Below are the code and all the weights of a small trained network. Each question names an input and a class and asks about switching units off, where a switched-off unit gives its printed mean instead of its output.

import numpy as np


def w(rows, s, z=0):
    codes = np.array(rows[::2]) - 128.0
    scale = np.full(codes.shape[1], s)
    scale[-1] = z or s
    return codes * scale


def f(y):
    return np.maximum(y, 0)


def log_softmax(a):
    a = a - a.max(-1, keepdims=True)
    return a - np.log(np.exp(a).sum(-1, keepdims=True))


def net(x, mask):
    res = np.array(x, float).reshape(1, 7) / 4 @ E
    y = f(res @ A[0][:, :-1].T + A[0][:, -1])
    res = res + np.where(mask, y, B[0][:, -1]) @ B[0][:, :-1]
    return log_softmax(res[-1] @ U[:, :-1].T + U[:, -1])


A, B = {}, {}
E = w([
[130,119,128,133,135,116],'x0',
[200,4,228,64,107,165],'x1',
[224,161,133,127,228,169],'x2',
[129,125,132,132,133,121],'x3',
[121,24,49,217,130,202],'x4',
[126,134,129,124,125,135],'x5',
[128,124,124,124,132,125],'x6',
],0.013)
A[0] = w([
[208,98,96,229,208,210,168],'N1',
[110,104,137,104,182,128,6],'N2',
[85,142,163,67,113,56,161],'N3',
[69,220,79,206,165,92,255],'N4',
[99,116,41,194,98,157,67],'N5',
[247,55,253,94,111,147,119],'N6',
[59,61,80,204,92,147,101],'N7',
[213,159,158,20,222,87,154],'N8',
[72,121,51,151,154,120,83],'N9',
],0.012,0.0099)
B[0] = w([
[81,149,157,80,82,28,224],'N1',
[114,132,95,122,46,106,129],'N2',
[117,122,182,106,62,28,192],'N3',
[100,250,93,187,118,135,255],'N4',
[112,122,119,207,79,121,187],'N5',
[150,64,157,201,60,132,228],'N6',
[114,57,128,191,163,160,201],'N7',
[190,211,163,207,146,139,207],'N8',
[136,117,168,186,145,101,175],'N9',
],0.012,0.024)
U = w([
[77,176,118,115,84,86,203],'0',
[154,133,130,202,113,160,147],'1',
[161,73,169,75,66,82,254],'2',
[130,1,126,107,104,184,22],'3',
[188,220,95,128,227,130,33],'4',
],0.014,0.0066)

Each question gives the input, the list of numbers given to net, and the class t.
The units are the neurons (one row each of A and B). Each row of codes is followed by its name. A weight is (code - 128) times the scale printed after its matrix; where a second scale follows, it is the last column's (A, B and U).
mask holds one flag per neuron, in row order. A switched-off neuron (its flag False) gives its mean, the last column of its row in B, instead of its output. The means were averaged over made-up inputs and are rounded, as every weight is.
A unit's drop is (log p(t) with every unit on - log p(t) with that unit switched off) / (log p(t) with every unit on - log p(t) with every unit switched off).
The circuit of an input: a set's keep is (log p(t) with only the set's units on - log p(t) with every unit switched off) / (log p(t) with every unit on - log p(t) with every unit switched off). Starting from all 9 units, units are removed one at a time, each time the one whose removal leaves the highest keep (on an exact tie, the one counted first), for as long as the keep stays at least 0.8.
circuit, biggest first: the units of the circuit, biggest drop first
unit that matters most: the unit with the biggest drop
top k neurons: the k neurons with the biggest drops, biggest first
drop of u: that unit's drop, to one decimal
input [-1,-4,4,-8,4,0,-3], class 0: unit that matters most	N1
input [1,3,5,-4,8,2,5], class 2: circuit, biggest first	[N1, N4]
input [7,0,7,7,1,7,-4], class 0: top 2 neurons	[N1, N7]
input [-3,5,0,4,4,-8,3], class 3: top 2 neurons	[N3, N4]
input [4,7,5,3,1,3,4], class 2: top 4 neurons	[N4, N1, N7, N5]
input [2,-6,2,6,7,0,-6], class 0: top 4 neurons	[N1, N6, N8, N4]
input [1,1,6,7,4,-7,8], class 2: circuit, biggest first	[N4, N1]
input [2,0,5,2,0,6,6], class 4: circuit, biggest first	[N3, N5, N6]
input [-7,1,0,-1,3,2,5], class 3: circuit, biggest first	[N4, N8]
input [1,2,-6,-3,6,0,5], class 3: top 2 neurons	[N4, N8]
input [-4,-4,2,-3,4,7,0], class 0: top 2 neurons	[N1, N6]
input [4,7,4,-7,-6,-8,2], class 1: top 2 neurons	[N8, N6]
input [-2,1,1,3,-6,3,7], class 1: top 2 neurons	[N8, N1]
input [-4,7,8,5,5,8,-5], class 2: circuit, biggest first	[N1]
input [-6,6,-2,0,2,2,-8], class 3: drop of N4	0.2
input [-7,2,-6,8,-5,-1,-1], class 2: drop of N4	0.5
input [-7,7,2,6,2,6,7], class 2: drop of N4	0.9
